The same points measured another way (B), then each row and its match in B
B:
(117): [-11  -4   8   8  -9   7  -2  -9  -3  -7  12   2   8 -14   5 -11   0  -2
  -4  -6  -7   5   2   0   8  14]
(96): [ -4   4   7   7   0   2   1  -2 -10  -1   3   2   4   0   3  -4  -2  -2
   2   5  -2   2  -6  -2  -5   6]
(78): [ -3  -3   5  17 -14   1 -15  -7   8  13  -9 -18  12  -8   4   0  13 -13
 -22   2   2  12   7   3  19 -14]
(80): [  3  -4  13   5  -4   7  -9   0  -9   5   7  10  -6 -12   6 -21  -1  -3
  -2 -10  -5  10   2   4  -2  -5]
(106): [  4   1   5   8   3   1   1  -5  -9  16  16  11  14  14  -6  -3  -2  -2
   6   6   5  -3 -14   2   6  14]
(110): [  4  -6  13  11   0  14 -12  -5 -23   3  13   2   7  -9   6 -22   1  -1
   1   2  -6   6  -5   1  10   5]
(107): [  2  -8  -4  24 -28   8 -34 -15 -54 -33   5 -22  29  -9  13 -20   4  -9
  23   0  -8  29  -1  42  23  28]
(91): [ -7  -1  11  13  -7   9  -7  -7 -11  -4  14   2   8 -17  11 -26   2  -2
  -5   0  -5  11   1   6   4   9]
(51): [ -2  -3  12  14  -9   8  -5  -7 -14 -11  12   4   0 -15   8 -28   4  -6
  -4  -9  -8  17  11   3  -3   0]
(63): [  8   0   3  14   1   5   3  -1 -13 -10   8  13  -9   6  -2 -18   3   0
   9  -1  -7   6  11  -6 -12   6]
(35): [ -5  -4  16  11  -9   6  -5  -7 -13  -1  12  14  -1 -18  12 -31  -1  -4
  -5 -13  -6  22   5   6  -8   2]
(54): [ -4  -1   4   9  -1   4   1  -2 -13   0   4   8   2 -10   2 -10   1  -3
   3  -8  -7   3  -5   2   2   4]
(65): [ 10  -8   4 -31  -1  -5   0   3 -10  -3 -20  18 -10  25  16   9 -14  17
  -2   5   8 -20   7 -12 -37 -21]
(53): [-8 -3  8 12  4  2  3 -4 12  5 -3  0 -1 -4 -4 -2  2  0 -4 -8 -2  7  2 -5
  1  4]
(36): [ -7   6  12  11  -5   2   0  -7 -10  -3   8   4   5 -11   8 -19   5  -2
   1  -1  -4  19  -3   9  -7  14]
(92): [ -3  -2  10  -2  -8   8  -9  -8 -13   1  11   2   8 -11   8 -13  -2   1
  -6  -2  -4  13   2   2   3   7]
(50): [ -3   0   1   1   1  10   2  -4  -5  -1  11   3  -1  -6   7 -14   5   1
  -6  -1  -1  11   3   0   4   0]
(85): [  1   2   7   4  -1   6   4  -2  -2   2  15   7   0  -8   3 -15   2   0
  -6   2  -3  13   6  -4  -3   4]
(37): [ -4  -1   6   6  -7   7  -5  -7 -20  -2   6  14   3  -5  11 -16  -5   2
   2  -3  -3  11  -3   5  -3   8]
(62): [ -3  -7   4   9  -9  13  -6 -12 -23  -7  11   4  10 -15   2 -16   3  -4
  -6  -9 -11  12   1   4  12   6]
(115): [  4   3   7   8   0   1   0  -3 -11  -4   7   8   0   6   2 -13  -2   0
   6   0  -2  11   6  -1 -14   7]
(58): [-1 -1  6  7  1  2  1 -2 -7  0 -1  6  1  1  3 -8  2  1  5  3 -1  5 -4  1
 -5  8]
(88): [ 13  -6  -1  -7  -4  -1  -9  -2   2  -8  -6   1  -7   9  -3   2  -6   2
   1  -6   3  -7  14  -7   1 -11]
(55): [  5  -7  10   4  -4   7 -17  -2 -20   9  -9   4   1  -5   6 -11  -4  -2
  -5   0  -1   8  -8   3   6  -8]
(83): [-14   7  15   6  -8   0   1  -9   4  -4  15   1   8 -20   8 -17   1  -2
   1  -9  -6  20   5   8  -6  23]
(30): [ -2   0  14   6  -6   7  -3 -10  -6   3  14  16   2  -7   7 -22   3   3
  -4  -7  -4   6   2   0  -3  14]
(119): [ -3  -5   9   3  -1   6  -9  -1  -4   3   1   1   3 -13   5 -12  -1   1
  -4  -5  -1   3  -7   6  11   1]
(105): [  1  -2   4   7   4   6  -1   0 -15  -1   4   6  -2   2   1  -5  -4   3
   8   0  -3   1  -3  -3  -2   3]
(104): [ -2  -1  11  12  -7   9  -4  -8  -3 -13  12 -10   6 -18   4 -24  10  -8
 -11  -2  -9  17  15  -2   2   8]
(108): [ -1   1  11  10  -8   6  -6  -6 -15  -7  10  12   0  -6   8 -22  -2  -1
  -1  -4  -5  12   4   4  -7   8]
(31): [  2   0   2  14   0   4   2  -3 -16  -5   8  13  -2  -3  -5  -7  -3   0
  13  -5  -7   3  -2  -1   2  11]
(43): [-5  2  0 -4  1  0  3 -2 10  3  9  1 -2 -5  1 -2 -4  4 -3 -9  0 10  8  0
 -6 -2]
(26): [-13  -3   0  11  -5   6  -5  -6  -4  -7  -2 -10   8 -19  -2   2   2  -2
  -2  -8 -10  -4  -3   0  17  11]

[ 0 -1 -1  1 -7 -3  1  4  0  1 -3 -1  0  1 -1  6 -1  1 -4  0 -5] : (96)
[ 0 -4  5 -8 -4  1  5 13  1  2 -6  0  0  1  2  7  0  5  4  0  1] : (115)
[-1 -7  8  5 -8  5 -2  8  3  7  0 -4  5 -1 -4  0 -3 15  2  1  1] : (92)
[ 2 -1 -2  1 -3  0  6 10  0 -6  0  1  0 -2 -3  2  0  9 -1  0  1] : (105)
[-1 -8  7 21  0  2  4 18  1  3  0 -5  3 -3 -9  5  2 25 -4 -5  1] : (110)
[  0  -1   3 -16  -5   4   3  -5   1   4   0   5   2   4   6   2   0   5
   3   0   0] : (43)
[  0  -7  20  48  14   7   2 -17   2   5   0 -14  -7  -1   2  -3   0   2
   1   1 -21] : (78)
[ -1 -11  -6  13 -10   4   6   8   3   7   1 -17   2   4 -12   0  -4  21
   5   0   1] : (62)
[ -5  -8   4   2  19   2  -3   0  -2 -21 -15   6   0  -9  -6   0   1   8
   8   0   6] : (88)
[ 2 -6  7 -2 -3 -2  3 10  3 14  5 -3  6 -2  5 -3  1  8  1  0 -5] : (85)
[  1  -7 -11   2  -3   1   7  14   2   3   1  -2   1   0  -3  -4   1   6
   0   7   0] : (31)
[ -1  -3 -13  15  -7   3  -2  20   1   6  -8  -4   6  13   9  -3   0   7
   1  -8 -12] : (106)
[  1  -6  15   4   3  -1   4   6   1  23  -1 -11   1  -6  -8   1  -1  14
   1   3   1] : (104)
[ -1  -7   2   4  -7   3  -1   5   1   5   1  -8   0  -1 -15  -9   0  13
   0   4  -5] : (117)
[ -7 -15   5  31 -24  17 -16   4   2   4 -23 -32 -50  -1  -6  13   0   8
   1   0  27] : (107)
[ -4   2  -8   7  -4   4   3  -9   1   4   4  -8   1   0 -19   0   0  10
  -6  10   1] : (26)
[  1 -15   7  11   1   3   7  11   1   7   4   7   1   4  -9   0  -1  13
   1   0   3] : (80)
[ -2 -10  15  10  -9   2   5   6   1  10   1  -5   1  -1 -10  -3   3  16
  -5   1   1] : (91)
[ 0 -6  3 -1 -6  2  2  4  1  8  4 -5  1 -7  0  0  2  7  0 -9 -3] : (50)
[  2 -12   8   5  -9   8   7  17   1   7  -2  -3  16  -1 -10 -11   0  15
   3   0  -2] : (30)
[  1  -6   2   3 -20   2   2   7   0  17  -1  -1   0  -2  -1   3   1  -2
   3   0   0] : (36)
[  0   4  -4   2  -1   4  10   3   0   3   0   4   2   0 -11   0   2   6
   8   0  -8] : (53)
[  0  -5   4 -13 -19   7  -5   5   1  27   0   4   1  -1  -5   1   0   1
   1   7   1] : (83)
[-3 -9  8 30  2  3  7  7  1 -9  2  4  2 -2 -9  3 -3 12  3  2  2] : (55)
[ -1 -20  10   7 -12   4   7  10   2   9   3   1   2   5 -14   0   1  13
   7   3   1] : (35)
[  2  -6   6 -12   8   3  14  21   2   5   1  -6   1  -1  -3  -1   0   8
   0   1   1] : (63)
[ 2  2  1  2 -7  1  2 11  1  2  2 -2  1 -3 -5  0  2  0  2  0  0] : (58)
[  0  -6  -9   4  -7   2   4   5   1   5   5  -4   4   6 -10   5   2   6
   1   2   0] : (54)
[ -1 -14   7   2  -7   2   6  13   4   5  -5  -1   0  -1  -9  -3  -2  10
   1   0   1] : (108)
[ -4 -12   4   4 -15   7   4   9   3  -5   0  -5   1  -1  -9  -1   0  10
   1   0  -1] : (37)
[  7  10  22 -24  -3  -5 -10   2   2 -53  -4  -1  25   0 -14  10   2   5
  14   0  15] : (65)
[  0 -17  10   6  -3   0   6   9   0   8  -3  -6  -5   0 -12   4   1  15
   4   0   2] : (51)
[  0  -4   2  17  -4   1   2   3   0   3   3   5   1  -3 -12  -5   1  10
   1   0   5] : (119)
